Below is a small trained network, with its code and all its weights. Each question gives an input and a class and asks what happens when units are switched off, that is, made to give their printed mean instead of their output.

import numpy as np


def w(rows, s, z=0):
    codes = np.array(rows[::2]) - 128.0
    scale = np.full(codes.shape[1], s)
    scale[-1] = z or s
    return codes * scale


def norm(h):
    return h / np.sqrt((h * h).mean(-1, keepdims=True) + 1e-5)


def f(y):
    return y / 2 * (1 + np.tanh(0.7978845608 * (y + 0.044715 * y**3)))


def log_softmax(a):
    a = a - a.max(-1, keepdims=True)
    return a - np.log(np.exp(a).sum(-1, keepdims=True))


def net(x, mask):
    res = np.array(x, float).reshape(1, 4) / 4 @ E
    u = 0
    for l in range(3):
        y = f(norm(res) @ A[l][:, :-1].T + A[l][:, -1])
        res = res + np.where(mask[u : u + 13], y, B[l][:, -1]) @ B[l][:, :-1]
        u += 13
    return log_softmax(norm(res)[-1] @ U[:, :-1].T + U[:, -1])


A, B = {}, {}
E = w([
[64,198,125,143,133,134,148,85,48,138,159],'x0',
[254,89,171,106,117,127,156,80,39,178,74],'x1',
[136,176,216,117,68,158,76,168,88,104,170],'x2',
[171,114,123,190,159,89,79,145,114,59,189],'x3',
],0.0089)
A[0] = w([
[118,142,80,105,118,119,117,176,141,101,103,76],'0.n1',
[94,180,149,122,138,171,118,88,79,165,72,39],'0.n2',
[150,118,132,183,126,89,82,143,213,113,125,118],'0.n3',
[129,116,164,139,109,149,207,124,134,198,106,128],'0.n4',
[78,204,148,186,142,183,115,84,189,125,123,7],'0.n5',
[255,160,174,141,105,192,70,98,108,140,85,109],'0.n6',
[134,90,158,135,107,152,165,160,184,126,169,37],'0.n7',
[93,137,108,108,132,121,115,165,143,141,171,148],'0.n8',
[57,122,100,96,84,172,141,191,163,107,112,77],'0.n9',
[181,124,144,146,74,148,46,153,123,115,172,115],'0.n10',
[141,109,67,105,158,116,75,147,107,136,79,47],'0.n11',
[141,161,132,177,121,129,142,154,93,122,103,19],'0.n12',
[189,87,94,82,85,105,155,57,123,138,112,29],'0.n13',
],0.009,0.002)
B[0] = w([
[128,154,135,145,68,113,128,151,141,68,166,144],'0.n1',
[103,86,134,159,171,114,141,125,236,139,89,188],'0.n2',
[74,24,134,127,59,102,187,181,147,127,102,195],'0.n3',
[94,88,117,139,132,14,168,100,107,99,186,199],'0.n4',
[115,150,75,125,107,160,164,84,84,186,104,188],'0.n5',
[107,113,149,255,135,164,136,189,32,105,98,253],'0.n6',
[125,122,138,117,167,90,81,180,130,127,92,143],'0.n7',
[115,157,108,143,116,148,175,107,191,121,112,173],'0.n8',
[176,141,215,154,102,245,154,125,135,119,94,201],'0.n9',
[143,146,136,63,146,52,92,106,187,81,167,203],'0.n10',
[125,112,151,54,89,142,146,108,129,143,129,142],'0.n11',
[121,193,179,112,154,95,137,158,95,148,145,128],'0.n12',
[152,88,95,75,77,121,180,141,167,202,133,211],'0.n13',
],0.0079,0.0072)
A[1] = w([
[59,174,106,98,175,186,61,187,133,179,159,86],'1.n1',
[207,115,20,100,153,73,128,160,145,171,176,176],'1.n2',
[189,47,153,45,171,71,158,163,137,237,99,68],'1.n3',
[180,123,57,171,155,142,185,197,62,180,69,68],'1.n4',
[42,86,43,150,131,93,253,93,204,127,176,147],'1.n5',
[96,128,50,156,145,183,84,11,61,140,142,102],'1.n6',
[209,177,135,163,216,82,35,164,48,115,173,71],'1.n7',
[104,185,161,126,131,41,58,195,59,90,99,119],'1.n8',
[199,109,147,34,72,152,152,233,130,99,37,112],'1.n9',
[118,221,112,122,94,175,130,131,99,193,169,96],'1.n10',
[147,47,141,121,143,125,113,113,114,162,58,156],'1.n11',
[159,175,123,127,201,62,95,57,91,154,153,3],'1.n12',
[169,73,111,204,140,92,147,87,84,70,189,110],'1.n13',
],0.0069,0.0025)
B[1] = w([
[129,116,79,111,70,145,162,105,124,189,46,139],'1.n1',
[96,141,129,84,74,185,151,13,104,179,234,158],'1.n2',
[169,106,133,125,87,83,158,81,52,169,129,199],'1.n3',
[107,124,181,214,58,140,94,201,153,138,24,184],'1.n4',
[141,165,155,89,194,129,77,138,76,82,194,254],'1.n5',
[174,137,87,177,103,93,40,227,95,82,146,153],'1.n6',
[201,195,184,34,180,170,124,131,100,3,185,167],'1.n7',
[198,143,95,134,171,171,117,125,81,155,162,160],'1.n8',
[99,133,60,172,156,104,142,145,89,72,139,182],'1.n9',
[98,58,76,107,141,155,107,104,121,198,51,150],'1.n10',
[46,111,193,196,15,98,113,72,92,143,119,180],'1.n11',
[55,76,177,118,145,115,143,109,163,65,118,130],'1.n12',
[135,145,197,141,145,196,222,104,99,144,145,178],'1.n13',
],0.0069,0.0094)
A[2] = w([
[97,78,125,177,125,100,24,230,241,74,171,5],'2.n1',
[46,201,197,72,205,130,123,96,130,207,130,89],'2.n2',
[95,185,72,224,130,195,124,211,139,119,110,149],'2.n3',
[85,185,49,155,190,84,43,187,120,133,158,34],'2.n4',
[89,186,143,117,91,140,78,123,116,134,101,91],'2.n5',
[109,200,196,81,179,251,93,58,239,137,107,100],'2.n6',
[219,175,147,198,116,145,132,138,166,61,88,88],'2.n7',
[65,116,97,56,223,100,150,60,137,2,205,88],'2.n8',
[143,94,169,211,39,152,154,145,111,135,97,16],'2.n9',
[85,160,52,152,196,96,124,116,113,111,149,21],'2.n10',
[56,54,85,123,148,125,106,94,126,77,141,201],'2.n11',
[109,109,138,163,164,122,187,101,8,130,137,62],'2.n12',
[142,97,80,75,110,159,107,239,254,51,79,146],'2.n13',
],0.0067,0.0023)
B[2] = w([
[134,51,149,126,196,117,70,165,215,179,63,215],'2.n1',
[154,86,110,182,108,165,155,188,193,101,81,183],'2.n2',
[172,109,102,59,156,92,139,67,87,168,161,231],'2.n3',
[39,130,50,102,137,95,83,3,166,56,86,178],'2.n4',
[129,125,39,164,113,167,170,98,134,131,106,145],'2.n5',
[177,178,81,53,114,205,130,148,124,213,164,209],'2.n6',
[94,190,173,60,136,26,99,102,172,98,182,171],'2.n7',
[113,134,190,209,119,171,174,178,119,121,22,251],'2.n8',
[61,126,61,193,64,182,149,130,143,133,72,229],'2.n9',
[126,99,170,178,180,149,113,78,83,90,150,159],'2.n10',
[114,166,163,147,43,95,91,182,117,128,38,189],'2.n11',
[142,71,156,108,76,108,176,145,235,95,135,254],'2.n12',
[216,93,134,193,137,116,19,190,211,206,148,220],'2.n13',
],0.007,0.0056)
U = w([
[215,192,198,131,144,152,112,164,66,54,184,143],'0',
[117,64,172,215,43,86,192,131,88,154,81,183],'1',
[151,108,100,6,101,62,159,42,104,199,184,122],'2',
[65,151,119,181,184,145,107,112,128,64,72,97],'3',
[128,161,105,72,157,86,131,139,127,152,150,3],'4',
[133,183,56,87,96,234,139,131,160,225,106,178],'5',
[83,185,19,142,138,137,81,56,58,117,120,80],'6',
[164,102,135,170,138,108,30,215,195,155,103,176],'7',
],0.012,0.004)

Each question gives the input, the list of numbers given to net, and the class t.
The units are the neurons (one row each of A and B). Each row of codes is followed by its name. A weight is (code - 128) times the scale printed after its matrix; where a second scale follows, it is the last column's (A, B and U).
mask holds one flag per neuron, layer by layer. A switched-off neuron (its flag False) gives its mean, the last column of its row in B, instead of its output. The means were averaged over made-up inputs and are rounded, as every weight is.
A unit's drop is (log p(t) with every unit on - log p(t) with that unit switched off) / (log p(t) with every unit on - log p(t) with every unit switched off).
The circuit of an input: a set's keep is (log p(t) with only the set's units on - log p(t) with every unit switched off) / (log p(t) with every unit on - log p(t) with every unit switched off). Starting from the 12 units with the biggest drops (on a tie, the unit counted first), units are removed one at a time, each time the one whose removal leaves the highest keep (on an exact tie, the one counted first), for as long as the keep stays at least 0.8.
circuit, biggest first: the units of the circuit, biggest drop first
most important unit: the unit with the biggest drop
top k neurons: the k neurons with the biggest drops, biggest first
k most important neurons of layer l: the k neurons of layer l with the biggest drops, biggest first
drop of u: that unit's drop, to one decimal
input [6,-7,-7,-4], class 6: circuit, biggest first -> 0.n5, 1.n5
input [-4,8,5,4], class 0: circuit, biggest first -> 1.n7, 0.n3
input [2,-2,-6,7], class 0: circuit, biggest first -> 1.n5
input [1,-2,1,-8], class 5: top 2 neurons -> 0.n9, 2.n6
input [3,-1,-7,5], class 0: 2 most important neurons of layer 1 -> 1.n5, 1.n13
input [8,6,8,-2], class 0: 3 most important neurons of layer 0 -> 0.n3, 0.n13, 0.n5
input [-2,4,-4,-7], class 2: top 2 neurons -> 0.n4, 0.n13
input [3,8,6,0], class 0: top 4 neurons -> 1.n7, 0.n3, 0.n10, 0.n5
input [2,5,-8,4], class 2: top 2 neurons -> 0.n6, 0.n13
input [-8,8,3,8], class 0: top 2 neurons -> 1.n7, 0.n10
input [2,-1,-4,2], class 6: 2 most important neurons of layer 1 -> 1.n6, 1.n7
input [3,4,8,-3], class 0: top 2 neurons -> 0.n3, 1.n7
input [-1,-3,-1,1], class 7: 2 most important neurons of layer 0 -> 0.n3, 0.n6
input [7,-1,-8,-4], class 3: most important unit -> 1.n5
input [5,-1,-8,-3], class 3: top 2 neurons -> 1.n5, 0.n3
input [5,-2,-7,-6], class 3: top 2 neurons -> 1.n5, 0.n3
input [3,-2,-6,2], class 6: 4 most important neurons of layer 0 -> 0.n4, 0.n2, 0.n10, 0.n3
input [-5,-7,3,-8], class 5: drop of 0.n9 -> 0.4
input [3,-3,-5,-1], class 6: drop of 1.n6 -> 0.2
input [1,2,6,-1], class 0: drop of 1.n9 -> 0.0
input [-3,-3,1,-6], class 5: top neuron -> 0.n9
